Below are the code and all the weights of a small trained network. Each question names an input and a class and asks about switching units off, where a switched-off unit gives its printed mean instead of its output.

import numpy as np


def w(rows, s, z=0):
    codes = np.array(rows[::2]) - 128.0
    scale = np.full(codes.shape[1], s)
    scale[-1] = z or s
    return codes * scale


def norm(h):
    return h / np.sqrt((h * h).mean(-1, keepdims=True) + 1e-5)


def f(y):
    return y / 2 * (1 + np.tanh(0.7978845608 * (y + 0.044715 * y**3)))


def log_softmax(a):
    a = a - a.max(-1, keepdims=True)
    return a - np.log(np.exp(a).sum(-1, keepdims=True))


def net(x, mask):
    res = np.array(x, float).reshape(1, 7) / 4 @ E
    u = 0
    for l in range(4):
        y = f(norm(res) @ A[l][:, :-1].T + A[l][:, -1])
        res = res + np.where(mask[u : u + 7], y, B[l][:, -1]) @ B[l][:, :-1]
        u += 7
    return log_softmax(norm(res)[-1] @ U[:, :-1].T + U[:, -1])


A, B = {}, {}
E = w([
[104,173,186,40,1,144,136],'x0',
[141,61,234,109,176,180,49],'x1',
[137,100,96,225,41,184,199],'x2',
[219,192,69,139,118,188,48],'x3',
[191,201,191,161,94,123,104],'x4',
[177,89,133,91,214,97,185],'x5',
[153,199,149,135,164,166,171],'x6',
],0.0038)
A[0] = w([
[153,57,120,78,28,112,168,201],'L0N0',
[238,160,100,33,79,53,180,139],'L0N1',
[78,110,165,174,159,62,245,101],'L0N2',
[17,81,179,45,171,114,129,111],'L0N3',
[119,178,211,75,64,83,147,4],'L0N4',
[139,115,189,209,81,253,88,162],'L0N5',
[206,57,178,210,130,216,141,114],'L0N6',
],0.0033,0.0019)
B[0] = w([
[102,107,75,145,176,69,25,243],'L0N0',
[143,147,169,99,42,147,116,207],'L0N1',
[1,164,119,90,164,177,131,203],'L0N2',
[33,164,132,125,165,121,157,238],'L0N3',
[182,175,112,241,93,132,129,132],'L0N4',
[123,57,140,109,91,97,65,245],'L0N5',
[124,125,145,155,151,200,142,178],'L0N6',
],0.0043,0.0012)
A[1] = w([
[175,108,239,181,129,173,179,68],'L1N0',
[133,88,48,190,98,144,197,10],'L1N1',
[166,129,131,165,131,191,103,155],'L1N2',
[101,104,81,232,111,129,169,40],'L1N3',
[104,68,105,3,157,186,116,138],'L1N4',
[98,180,94,158,93,113,152,194],'L1N5',
[82,130,121,77,181,82,159,152],'L1N6',
],0.0062,0.0012)
B[1] = w([
[211,162,62,186,235,145,51,192],'L1N0',
[134,247,96,57,58,83,113,214],'L1N1',
[93,79,143,164,188,137,148,187],'L1N2',
[160,212,69,71,30,59,154,218],'L1N3',
[136,159,144,253,60,81,131,255],'L1N4',
[185,106,168,42,105,178,109,230],'L1N5',
[101,76,248,230,64,95,127,253],'L1N6',
],0.0051,0.0019)
A[2] = w([
[201,91,203,174,140,106,174,60],'L2N0',
[174,137,48,94,103,186,117,59],'L2N1',
[67,237,103,212,158,107,176,77],'L2N2',
[107,202,187,82,255,35,241,101],'L2N3',
[86,224,163,59,102,112,49,153],'L2N4',
[142,251,143,44,81,110,93,143],'L2N5',
[175,196,107,69,49,152,54,248],'L2N6',
],0.0043,0.0012)
B[2] = w([
[134,133,94,101,119,178,123,135],'L2N0',
[115,64,110,96,140,114,138,148],'L2N1',
[90,126,135,134,105,112,150,148],'L2N2',
[85,1,170,151,80,89,176,171],'L2N3',
[178,110,118,114,104,87,166,206],'L2N4',
[142,131,72,95,107,90,148,225],'L2N5',
[85,82,133,67,127,101,181,252],'L2N6',
],0.0078,0.0036)
A[3] = w([
[147,148,129,28,94,93,171,26],'L3N0',
[94,188,101,86,131,137,153,12],'L3N1',
[87,154,49,180,182,153,115,200],'L3N2',
[203,177,136,191,218,194,93,221],'L3N3',
[198,235,114,65,42,31,174,255],'L3N4',
[129,84,26,212,190,110,140,90],'L3N5',
[124,105,102,97,89,128,255,86],'L3N6',
],0.0045,0.00065)
B[3] = w([
[158,246,104,126,184,130,153,185],'L3N0',
[253,130,132,89,91,126,133,130],'L3N1',
[173,213,82,78,130,107,119,130],'L3N2',
[184,187,76,125,194,180,47,156],'L3N3',
[166,223,53,23,71,160,201,253],'L3N4',
[199,235,160,88,56,173,27,143],'L3N5',
[141,141,156,97,115,149,101,183],'L3N6',
],0.0055,0.0053)
U = w([
[144,220,21,14,57,65,190,124],'0',
[197,180,63,187,254,179,8,6],'1',
[10,18,181,208,110,54,124,232],'2',
],0.0078,0.0016)

Each question gives the input, the list of numbers given to net, and the class t.
The units are the neurons (one row each of A and B). Each row of codes is followed by its name. A weight is (code - 128) times the scale printed after its matrix; where a second scale follows, it is the last column's (A, B and U).
mask holds one flag per neuron, layer by layer. A switched-off neuron (its flag False) gives its mean, the last column of its row in B, instead of its output. The means were averaged over made-up inputs and are rounded, as every weight is.
A unit's drop is (log p(t) with every unit on - log p(t) with that unit switched off) / (log p(t) with every unit on - log p(t) with every unit switched off).
The circuit of an input: a set's keep is (log p(t) with only the set's units on - log p(t) with every unit switched off) / (log p(t) with every unit on - log p(t) with every unit switched off). Starting from the 12 units with the biggest drops (on a tie, the unit counted first), units are removed one at a time, each time the one whose removal leaves the highest keep (on an exact tie, the one counted first), for as long as the keep stays at least 0.8.
units of the circuit, in order: the units of the circuit, biggest drop first
top k neurons: the k neurons with the biggest drops, biggest first
drop of u: that unit's drop, to one decimal
input [-3,3,-2,2,-3,-6,-3], class 1: units of the circuit, in order => L2N6, L1N1, L1N3
input [-1,1,6,-3,3,7,1], class 1: units of the circuit, in order => L1N0
input [-7,-7,-5,-2,0,-4,1], class 2: top 4 neurons => L2N3, L1N6, L0N4, L0N2
input [6,0,0,-8,0,-2,1], class 2: units of the circuit, in order => L1N1, L1N3, L3N4
input [2,1,0,-7,-1,-8,-3], class 2: top 2 neurons => L1N1, L3N4
input [1,-3,5,-7,-7,5,-2], class 2: units of the circuit, in order => L1N6, L3N4
input [-7,-2,2,-4,7,6,5], class 2: top 2 neurons => L2N3, L0N2
input [0,-8,-1,-2,-6,6,2], class 2: units of the circuit, in order => L2N3, L1N6
input [-5,-2,7,5,7,6,7], class 1: units of the circuit, in order => L1N0, L3N3
input [-5,5,0,-2,-7,-8,3], class 1: top 3 neurons => L2N6, L2N3, L3N2
input [-7,3,7,-6,5,-6,-1], class 0: top 3 neurons => L1N3, L1N1, L1N6
input [-5,2,7,-3,0,7,8], class 1: top 2 neurons => L1N0, L2N6
input [-8,0,0,-7,8,1,3], class 2: top 2 neurons => L2N3, L0N2
input [-1,6,3,-7,6,3,3], class 1: units of the circuit, in order => L1N0
input [-1,2,0,4,-8,5,-2], class 1: drop of L3N5 => 0.1
input [2,1,1,0,1,6,4], class 1: drop of L1N0 => 0.9
